Here is a tiny trained network, its code and every weight. The questions are about switching its units off for an input and a class, where a switched-off unit gives its printed mean instead of its output.

import numpy as np


def w(rows, s, z=0):
    codes = np.array(rows[::2]) - 128.0
    scale = np.full(codes.shape[1], s)
    scale[-1] = z or s
    return codes * scale


def f(y):
    return y / 2 * (1 + np.tanh(0.7978845608 * (y + 0.044715 * y**3)))


def log_softmax(a):
    a = a - a.max(-1, keepdims=True)
    return a - np.log(np.exp(a).sum(-1, keepdims=True))


def net(x, mask):
    res = np.array(x, float).reshape(1, 6) / 4 @ E
    y = f(res @ A[0][:, :-1].T + A[0][:, -1])
    res = res + np.where(mask, y, B[0][:, -1]) @ B[0][:, :-1]
    return log_softmax(res[-1] @ U[:, :-1].T + U[:, -1])


A, B = {}, {}
E = w([
[173,10,156,127],'x0',
[34,110,131,44],'x1',
[123,231,205,157],'x2',
[186,184,32,145],'x3',
[217,160,255,119],'x4',
[64,97,133,247],'x5',
],0.0094)
A[0] = w([
[94,135,45,135,148],'n1',
[6,118,138,84,204],'n2',
[129,141,92,83,89],'n3',
[187,142,137,165,130],'n4',
[166,150,203,64,253],'n5',
[187,142,146,210,184],'n6',
[138,118,158,198,185],'n7',
[179,146,126,96,126],'n8',
[80,140,158,108,162],'n9',
[138,131,121,88,166],'n10',
[206,155,132,76,121],'n11',
[118,115,148,55,167],'n12',
[86,56,104,103,155],'n13',
[106,166,42,95,159],'n14',
[151,136,104,220,176],'n15',
[114,72,144,123,143],'n16',
[82,114,41,136,188],'n17',
],0.016,0.0064)
B[0] = w([
[200,133,118,96,214],'n1',
[126,153,103,195,254],'n2',
[168,133,122,141,163],'n3',
[98,105,180,105,175],'n4',
[55,159,127,81,228],'n5',
[86,64,231,99,202],'n6',
[91,80,165,176,183],'n7',
[130,128,158,57,171],'n8',
[68,194,127,208,172],'n9',
[145,152,91,119,160],'n10',
[110,184,163,60,197],'n11',
[107,170,84,140,187],'n12',
[125,109,3,121,228],'n13',
[219,160,135,147,215],'n14',
[173,67,188,122,190],'n15',
[53,97,74,131,184],'n16',
[211,126,107,143,240],'n17',
],0.011,0.017)
U = w([
[119,97,86,196,134],'0',
[255,156,132,156,96],'1',
[131,29,220,165,156],'2',
[95,214,152,227,4],'3',
[134,200,167,51,225],'4',
],0.013,0.0011)

Each question gives the input, the list of numbers given to net, and the class t.
The units are the neurons (one row each of A and B). Each row of codes is followed by its name. A weight is (code - 128) times the scale printed after its matrix; where a second scale follows, it is the last column's (A, B and U).
mask holds one flag per neuron, in row order. A switched-off neuron (its flag False) gives its mean, the last column of its row in B, instead of its output. The means were averaged over made-up inputs and are rounded, as every weight is.
A unit's drop is (log p(t) with every unit on - log p(t) with that unit switched off) / (log p(t) with every unit on - log p(t) with every unit switched off).
The circuit of an input: a set's keep is (log p(t) with only the set's units on - log p(t) with every unit switched off) / (log p(t) with every unit on - log p(t) with every unit switched off). Starting from the 12 units with the biggest drops (on a tie, the unit counted first), units are removed one at a time, each time the one whose removal leaves the highest keep (on an exact tie, the one counted first), for as long as the keep stays at least 0.8.
circuit, biggest first: the units of the circuit, biggest drop first
top k neurons: the k neurons with the biggest drops, biggest first
drop when u is switched off: that unit's drop, to one decimal
input [-3,-3,8,2,1,-1], class 2: top neuron => (n6)
input [-3,-4,5,-5,-8,0], class 1: circuit, biggest first => (n5 n16)
input [7,7,3,3,4,4], class 3: circuit, biggest first => (n15 n1)
input [-1,5,-7,2,-3,8], class 1: top 2 neurons => (n17 n1)
input [5,-6,3,-8,-6,-3], class 0: top 3 neurons => (n6 n15 n4)
input [-2,0,-7,-4,-2,-8], class 1: circuit, biggest first => (n14 n6)
input [-6,-6,4,-3,4,-2], class 4: top 2 neurons => (n5 n11)
input [6,5,-8,-5,1,-8], class 0: top 2 neurons => (n13 n16)
input [-6,0,3,-6,1,-5], class 3: top 2 neurons => (n9 n1)
input [-7,-6,3,7,1,-1], class 2: top 2 neurons => (n6 n15)
input [-6,-6,-8,3,7,-1], class 4: top 2 neurons => (n11 n8)
input [8,3,2,-5,6,0], class 4: top 2 neurons => (n5 n2)
input [-1,3,-2,6,3,-2], class 4: drop when n17 is switched off => 0.1
input [7,4,2,-7,-3,-5], class 0: circuit, biggest first => (n13)
input [-1,8,2,-7,-7,-3], class 3: top 2 neurons => (n9 n2)
input [1,-5,-2,2,-3,-8], class 4: drop when n11 is switched off => 0.7
